Below is a small trained network, with its code and all its weights. Each question gives an input and a target symbol and asks what happens when units are switched off, that is, made to give their printed mean instead of their output.

import numpy as np


def w(rows, s, z=0):
    codes = np.array(rows[::2]) - 128.0
    scale = np.full(codes.shape[1], s)
    scale[-1] = z or s
    return codes * scale


def f(y):
    return np.maximum(y, 0)


def softmax(a):
    e = np.exp(a - a.max(-1, keepdims=True))
    return e / e.sum(-1, keepdims=True)


def log_softmax(a):
    a = a - a.max(-1, keepdims=True)
    return a - np.log(np.exp(a).sum(-1, keepdims=True))


def net(x, mask):
    ids = ['γδζθμξ'.index(c) for c in x.split()]
    T = len(ids)
    res = E[ids] + P[:T]
    r = res
    for j in range(2):
        rows = slice(2 * j, 2 * j + 2)
        q, k, v = (r @ M[0][rows].T for M in (Q, K, V))
        z = softmax(np.where(np.tri(T) > 0, q @ k.T / 2**0.5, -1e9)) @ v
        o = O[0][rows]
        res = res + np.where(mask[j], z, o[:, -1]) @ o[:, :-1]
    y = f(res @ A[0][:, :-1].T + A[0][:, -1])
    res = res + np.where(mask[2:10], y, B[0][:, -1]) @ B[0][:, :-1]
    return log_softmax(res[-1] @ U[:, :-1].T + U[:, -1])


Q, K, V, O, A, B = {}, {}, {}, {}, {}, {}
E = w([
[115,154,172,89,166,52,118,122,114,127,168,62],'γ',
[111,144,87,248,133,80,108,182,189,142,103,162],'δ',
[106,90,163,77,76,144,175,205,117,105,122,163],'ζ',
[101,121,38,125,189,165,112,105,152,111,154,198],'θ',
[140,254,98,164,63,46,144,122,145,171,124,101],'μ',
[171,85,66,138,177,104,168,165,46,149,144,122],'ξ',
],0.02)
P = w([
[81,186,103,98,202,58,106,141,122,152,40,124],'0',
[159,93,133,62,147,114,139,122,156,170,99,88],'1',
[154,120,174,90,145,133,146,115,142,129,147,150],'2',
[147,118,154,125,121,119,124,105,129,89,157,143],'3',
[138,113,146,159,106,118,121,89,124,53,157,139],'4',
[128,105,132,191,89,111,117,69,121,10,137,125],'5',
],0.013)
Q[0] = w([
[114,133,95,88,159,184,110,59,207,81,245,225],'h0',
[131,67,111,67,129,221,170,207,69,190,94,147],'h0',
[120,98,164,112,138,126,134,165,127,80,81,176],'h1',
[118,62,118,120,157,105,136,183,79,105,135,144],'h1',
],0.012)
K[0] = w([
[117,139,105,56,171,144,117,156,177,243,110,150],'h0',
[120,99,157,142,84,47,161,253,65,139,27,49],'h0',
[99,101,122,134,121,135,113,172,163,121,132,147],'h1',
[112,104,123,124,170,187,106,133,100,128,129,116],'h1',
],0.013)
V[0] = w([
[97,150,48,79,142,218,97,102,127,123,125,136],'h0',
[98,107,159,94,77,95,156,197,196,119,150,179],'h0',
[95,101,9,112,89,180,79,1,181,93,164,210],'h1',
[148,138,156,11,173,108,59,26,96,118,187,120],'h1',
],0.0073)
O[0] = w([
[149,56,78,85,126,171,137,85,124,147,222,130,252],'h0',
[82,97,106,221,97,106,169,89,57,150,114,117,94],'h0',
[112,184,206,172,166,186,115,127,1,155,201,56,141],'h1',
[157,125,199,215,142,178,133,75,93,130,119,202,239],'h1',
],0.0087,0.0028)
A[0] = w([
[161,191,141,138,87,131,169,117,123,156,60,85,2],'n0',
[90,238,118,167,122,111,96,104,79,185,132,106,104],'n1',
[96,161,89,115,101,74,88,141,187,134,88,106,112],'n2',
[113,153,71,238,159,118,112,143,122,160,85,167,146],'n3',
[183,73,144,86,143,151,111,126,127,123,119,143,81],'n4',
[87,184,176,206,158,184,69,102,97,134,201,118,99],'n5',
[143,146,189,68,96,76,143,131,104,197,146,1,118],'n6',
[57,186,206,196,161,205,107,165,69,91,132,112,114],'n7',
],0.0096,0.008)
B[0] = w([
[175,201,59,117,103,208,143,57,19,147,126,217,142],'n0',
[105,191,94,10,111,141,203,118,144,144,77,118,171],'n1',
[171,93,210,208,51,169,145,72,58,66,191,73,222],'n2',
[90,122,93,87,203,229,83,209,179,208,129,140,191],'n3',
[84,212,107,174,52,165,150,127,170,43,158,56,147],'n4',
[108,129,220,175,43,35,138,189,171,148,65,136,251],'n5',
[74,110,61,119,188,129,22,176,198,220,11,255,164],'n6',
[185,94,18,66,162,167,133,89,171,71,182,140,218],'n7',
],0.0066,0.014)
U = w([
[72,97,159,38,59,175,199,192,148,85,82,192,2],'γ',
[195,91,131,130,115,205,164,86,40,103,228,143,196],'δ',
[120,155,158,140,99,188,127,227,163,136,120,122,43],'ζ',
[98,162,226,116,158,100,128,130,134,117,71,150,168],'θ',
[132,195,99,97,86,159,149,124,125,123,100,168,73],'μ',
[144,120,33,2,181,152,128,168,197,119,104,194,191],'ξ',
],0.0066,0.0053)

Each question gives the input, a string of symbols that net reads in full, and the target symbol t.
The units are the heads (2 rows each of Q, K, V and O) and the neurons (one row each of A and B). Each row of codes is followed by its name. A weight is (code - 128) times the scale printed after its matrix; where a second scale follows, it is the last column's (O, A, B and U).
mask holds one flag per unit, heads first, then neurons. A switched-off unit (its flag False) gives its mean, the last column of its rows in O or B, instead of its output. The means were averaged over made-up inputs and are rounded, as every weight is.
A unit's drop is (log p(t) with every unit on - log p(t) with that unit switched off) / (log p(t) with every unit on - log p(t) with every unit switched off).
The circuit of an input: a set's keep is (log p(t) with only the set's units on - log p(t) with every unit switched off) / (log p(t) with every unit on - log p(t) with every unit switched off). Starting from all 10 units, units are removed one at a time, each time the one whose removal leaves the highest keep (on an exact tie, the one counted first), for as long as the keep stays at least 0.8.
circuit, biggest first: the units of the circuit, biggest drop first
unit that matters most: the unit with the biggest drop
k most important neurons: the k neurons with the biggest drops, biggest first
heads that matter: for each layer, one digit per head in row order, 1 if its drop is at least 0.15 and else 0, layers parted by /
drop of u: that unit's drop, to one decimal
input μ θ ζ, target ξ: circuit, biggest first	n7, h1, n2, n6
input μ ξ δ ζ θ δ, target δ: 4 most important neurons	n5, n6, n1, n2
input θ ξ δ μ, target ξ: heads that matter	10
input θ θ ξ γ θ ζ, target ξ: circuit, biggest first	n7, n2, h1, n6
input ζ θ μ δ δ, target δ: circuit, biggest first	h0
input μ θ μ, target δ: 4 most important neurons	n2, n5, n3, n1
input γ δ θ ζ γ ζ, target δ: 3 most important neurons	n7, n3, n1
input θ μ δ μ, target δ: circuit, biggest first	h1, n5, n2
input θ ζ γ ξ, target ξ: 2 most important neurons	n2, n7
input θ θ ξ θ θ ξ, target ξ: 2 most important neurons	n7, n2
input μ θ μ ξ ξ γ, target ξ: 3 most important neurons	n2, n6, n5
input ζ θ ζ, target δ: circuit, biggest first	n5, h1
input δ θ ζ δ γ, target ξ: circuit, biggest first	n6, n2
input δ ξ θ μ, target ξ: unit that matters most	n6
input θ γ δ, target ξ: circuit, biggest first	n2, h0
input μ ξ θ δ, target ξ: 3 most important neurons	n2, n5, n3
input θ γ γ, target δ: 4 most important neurons	n5, n6, n3, n1
input ξ θ γ θ, target δ: drop of h0	1.0
input θ ζ θ, target δ: drop of h1	0.3
